Below are the code and all the weights of a small trained network. Each question names an input and a target symbol and asks about switching units off, where a switched-off unit gives its printed mean instead of its output.

import numpy as np


def w(rows, s, z=0):
    codes = np.array(rows[::2]) - 128.0
    scale = np.full(codes.shape[1], s)
    scale[-1] = z or s
    return codes * scale


def f(y):
    return np.maximum(y, 0)


def softmax(a):
    e = np.exp(a - a.max(-1, keepdims=True))
    return e / e.sum(-1, keepdims=True)


def log_softmax(a):
    a = a - a.max(-1, keepdims=True)
    return a - np.log(np.exp(a).sum(-1, keepdims=True))


def net(x, mask):
    ids = ['δεζηθμξπσφψ'.index(c) for c in x.split()]
    T = len(ids)
    res = E[ids] + P[:T]
    r = res
    for j in range(3):
        rows = slice(3 * j, 3 * j + 3)
        q, k, v = (r @ M[0][rows].T for M in (Q, K, V))
        z = softmax(np.where(np.tri(T) > 0, q @ k.T / 3**0.5, -1e9)) @ v
        o = O[0][rows]
        res = res + np.where(mask[j], z, o[:, -1]) @ o[:, :-1]
    y = f(res @ A[0][:, :-1].T + A[0][:, -1])
    res = res + np.where(mask[3:7], y, B[0][:, -1]) @ B[0][:, :-1]
    return log_softmax(res[-1] @ U[:, :-1].T + U[:, -1])


Q, K, V, O, A, B = {}, {}, {}, {}, {}, {}
E = w([
[118,134,176,94,159],'δ',
[137,183,71,101,40],'ε',
[198,54,107,152,139],'ζ',
[84,193,119,60,108],'η',
[119,154,159,57,129],'θ',
[108,138,124,147,114],'μ',
[130,92,170,73,4],'ξ',
[73,135,128,217,62],'π',
[98,78,189,151,124],'σ',
[143,216,127,201,153],'φ',
[114,117,150,78,127],'ψ',
],0.02)
P = w([
[120,2,37,98,156],'0',
[105,67,90,97,142],'1',
[190,137,155,97,125],'2',
[144,121,137,100,133],'3',
[169,147,161,105,133],'4',
[121,121,136,107,145],'5',
[140,146,158,109,139],'6',
[95,116,124,116,157],'7',
[89,118,125,115,154],'8',
],0.0096)
Q[0] = w([
[101,122,162,126,96],'H1',
[137,90,107,131,85],'H1',
[117,140,141,141,90],'H1',
[122,170,87,156,5],'H2',
[195,71,80,156,134],'H2',
[123,185,59,65,163],'H2',
[161,142,51,163,30],'H3',
[142,82,205,116,108],'H3',
[122,141,162,233,129],'H3',
],0.023)
K[0] = w([
[119,129,144,128,84],'H1',
[160,126,137,178,77],'H1',
[112,131,110,119,106],'H1',
[81,215,104,179,51],'H2',
[173,67,51,195,137],'H2',
[171,212,49,63,160],'H2',
[134,181,116,168,1],'H3',
[121,119,234,120,122],'H3',
[150,125,114,237,119],'H3',
],0.02)
V[0] = w([
[120,166,206,84,159],'H1',
[70,198,159,108,136],'H1',
[134,119,130,127,132],'H1',
[201,138,104,147,170],'H2',
[114,161,4,85,135],'H2',
[92,176,96,41,246],'H2',
[195,144,87,132,67],'H3',
[72,147,35,14,109],'H3',
[108,104,38,173,117],'H3',
],0.011)
O[0] = w([
[48,177,165,85,159,112],'H1',
[49,94,138,104,93,137],'H1',
[119,138,132,121,135,124],'H1',
[98,217,150,106,116,93],'H2',
[245,134,148,157,82,193],'H2',
[236,177,104,97,218,142],'H2',
[154,172,221,159,85,171],'H3',
[119,204,254,56,130,254],'H3',
[47,159,123,160,96,121],'H3',
],0.0084,0.013)
A[0] = w([
[194,133,120,248,114,83],'N1',
[210,206,74,144,109,186],'N2',
[96,201,102,66,92,4],'N3',
[161,111,65,103,163,99],'N4',
],0.014,0.0012)
B[0] = w([
[4,194,170,174,142,183],'N1',
[222,67,47,106,165,249],'N2',
[3,120,73,143,111,241],'N3',
[173,171,85,93,71,150],'N4',
],0.011,0.018)
U = w([
[203,118,89,77,158,202],'δ',
[67,175,127,88,148,62],'ε',
[131,32,71,149,134,182],'ζ',
[131,90,144,106,58,52],'η',
[135,136,99,153,117,74],'θ',
[133,187,55,193,165,42],'μ',
[134,133,96,162,123,105],'ξ',
[155,120,115,157,123,145],'π',
[169,193,31,160,1,118],'σ',
[140,168,171,169,124,186],'φ',
[78,142,93,165,111,1],'ψ',
],0.0086,0.0052)

Each question gives the input, a string of symbols that net reads in full, and the target symbol t.
The units are the heads (3 rows each of Q, K, V and O) and the neurons (one row each of A and B). Each row of codes is followed by its name. A weight is (code - 128) times the scale printed after its matrix; where a second scale follows, it is the last column's (O, A, B and U).
mask holds one flag per unit, heads first, then neurons. A switched-off unit (its flag False) gives its mean, the last column of its rows in O or B, instead of its output. The means were averaged over made-up inputs and are rounded, as every weight is.
A unit's drop is (log p(t) with every unit on - log p(t) with that unit switched off) / (log p(t) with every unit on - log p(t) with every unit switched off).
The circuit of an input: a set's keep is (log p(t) with only the set's units on - log p(t) with every unit switched off) / (log p(t) with every unit on - log p(t) with every unit switched off). Starting from all 7 units, units are removed one at a time, each time the one whose removal leaves the highest keep (on an exact tie, the one counted first), for as long as the keep stays at least 0.8.
units of the circuit, in order: the units of the circuit, biggest drop first
top k neurons: the k neurons with the biggest drops, biggest first
which heads matter: for each layer, one digit per head in row order, 1 if its drop is at least 0.15 and else 0, layers parted by /
drop when u is switched off: that unit's drop, to one decimal
input ψ θ η ψ, target ε: units of the circuit, in order -> (N2)
input ε η ε φ η η δ, target δ: which heads matter -> 001
input ε ε ε ζ, target φ: units of the circuit, in order -> (H3 N3 N2)
input π ε ε σ ε δ ε μ, target φ: units of the circuit, in order -> (N3 N2)
input σ η η, target ε: units of the circuit, in order -> (N3 H3)
input θ ε ζ δ ε ψ θ, target ε: which heads matter -> 100
input μ ζ ε δ, target δ: units of the circuit, in order -> (H3 N3)
input ξ δ ψ, target δ: which heads matter -> 001
input ε σ η ε ε ψ, target δ: which heads matter -> 011
input ζ ζ μ, target μ: units of the circuit, in order -> (H1 H3 N1)
input σ σ η μ η σ ζ, target σ: which heads matter -> 101
input ε ε ε δ ε σ θ, target δ: which heads matter -> 011
input η μ ε θ ψ ζ η μ, target δ: top 2 neurons -> (N3 N1)
input μ η μ, target δ: units of the circuit, in order -> (N3)
input ε θ ζ ε ζ, target φ: top 3 neurons -> (N3 N2 N1)
input δ ε ε ε ε η, target δ: drop when N1 is switched off -> 0.2
input η θ θ ε φ ε θ, target ε: drop when H3 is switched off -> 0.0
input η π ε σ η η η ε σ, target ζ: drop when H3 is switched off -> 2.0
